M =
[[133 139 136 130 125 125 121 112 139 129]
 [105  99 141 121 138 130 129 150 131 130]
 [123 128 112 121 117 118 135 134 129 130]]
Rows and columns are numbered from 1.
Give the entry in row 2 and column 1.
A: 105
The entry in row 3 and column 1: 123
The entry just left of 150: 129
Give the entry in the top-right corner.
A: 129
The entry at row 1, column 1 is 133
Give the bottom-right entry.
A: 130
The entry directly below 138 is 117
The entry in row 1 and column 3: 136
Give the entry directly below the largest entry.
A: 134
The entry directly below the smallest entry: 128

a = [124 111 107 116]
The first entry from the left -> 124
The 2nd entry from the right -> 107

m =
[[123 123 130 134 125 122 128 132 119 126 115 127]
 [125 125 137 131 125 131 125 123 113 126 128 148]
 [117 115 124 115 128 128 139 122 119 118 139 125]
 [120 133 132 141 123 132 109 135 123 117 133 129]
 [128 134 127 125 130 153 117 120 142 135 123 130]
 [125 137 140 132 131 132 119 130 111 114 136 124]
 [121 121 127 130 115 124 130 136 126 133 104 128]
 [126 128 120 118 139 128 131 137 150 124 116 126]
 [122 122 130 137 121 129 129 122 109 135 129 124]
 [115 128 122 121 123 118 133 143 125 115 120 122]]
The bottom-left entry is 115
Find the largest entry in the first column.
128
Find the third largest entry.
148
The last entry, reading row by row: 122
Find the 1st entry, reading row by row.
123
Find the top-right entry.
127
Find the entry directly above the largest entry.
132
The minimum -> 104
Find the fifth entry from the end, reading row by row.
143
The largest entry in the first row is 134
Find the 2nd entry from the end, reading row by row.
120
Find the bottom entry of the column that holds the largest entry.
118
The smallest entry in the first row -> 115
Find the last entry of the largest entry's row.
130
Find the first entry of the smallest entry's row.
121
The entry just right of the smallest entry -> 128
Find the 2nd entry on the diagonal from the top-right corner.
128
The maximum: 153
The entry just right of the largest entry -> 117
The second entry on the main diagonal -> 125
Find the 2nd entry in reading order.
123
Find the 3rd entry in reading order.
130

W =
132,111,128,138,125,137,105,139,128,126,139
106,126,116,120,113,106,104,141,124,132,144
141,112,133,141,131,146,115,134,130,124,133
143,128,134,130,137,142,148,111,127,121,109
137,106,130,144,127,144,98,145,131,127,145
130,136,132,130,132,129,135,132,133,134,133
139,125,132,132,134,139,136,121,128,124,119
135,133,135,136,134,136,132,136,135,134,136
104,125,115,118,112,104,102,141,124,132,144
135,122,133,140,131,138,116,142,133,132,142
103,130,115,114,113,102,112,133,122,130,136
Rows and columns are numbered from 1.
What is the entry at row 3, column 1?
A: 141
What is the entry at row 2, column 3?
A: 116
The entry at row 2, column 1: 106
The entry in the bottom-right corner is 136
The entry just left of the centre entry is 132
The entry in row 1 and column 3 is 128
The entry in the top-left corner: 132
What is the entry directly above the largest entry?
A: 115
The entry just left of 114 -> 115
What is the entry in the bottom-left corner?
A: 103
What is the entry just left of the smallest entry?
A: 144
The entry just left of the largest entry -> 142
The top-right entry is 139
What is the entry in row 1 and column 2?
A: 111
What is the entry in row 2 and column 2?
A: 126
What is the top entry of the column that holds the smallest entry?
A: 105
What is the entry in row 3 and column 3?
A: 133
The centre entry is 129
The largest entry: 148
What is the entry directly below the centre entry?
A: 139
The entry directly below the smallest entry: 135
What is the entry directly below the largest entry?
A: 98
What is the entry in row 3 and column 2?
A: 112
The bottom entry of the column that holds the smallest entry is 112

B =
125  133  122  129  118  129  134  118  124  127  115  134  114  144  124  142
122  133  118  131  116  128  133  116  124  131  111  142  117  138  128  141
123  134  119  134  116  125  135  116  133  126  119  122  124  132  136  135
137  117  140  113  135  144  113  135  127  109  135  118  136  123  144  128
133  122  129  119  121  137  125  121  127  122  121  126  120  134  135  136
133  122  130  119  126  139  121  126  126  118  126  128  129  129  137  137
136  123  128  126  122  133  127  122  133  120  124  128  127  131  133  142
136  121  127  123  126  134  124  126  127  118  125  125  124  133  135  138
137  124  128  123  124  132  128  124  128  119  124  126  126  131  137  141
129  128  122  132  110  125  136  110  128  131  111  147  114  142  126  150
128  127  123  128  122  130  129  122  129  123  120  135  122  136  134  137
143  114  138  115  137  142  115  137  126  106  141  110  147  112  154  123
132  122  127  124  122  131  129  122  127  124  122  132  130  129  137  132
136  119  134  118  127  139  124  127  125  119  124  124  123  134  134  140
Indices start at 1.
The entry in row 1 and column 1 is 125
What is the entry in row 1 and column 3? 122
The entry in row 1 and column 2 -> 133
The entry just right of the smallest entry is 141
What is the entry in the bottom-left corner? 136
The top-right entry is 142
What is the entry directly above the smallest entry? 123
What is the entry in row 2 and column 1? 122
What is the entry just left of the smallest entry? 126
What is the entry in row 2 and column 2? 133
The entry in row 3 and column 1 is 123
The entry just right of the largest entry: 123
What is the top entry of the column that holds the smallest entry? 127
What is the top entry of the column that holds the largest entry? 124
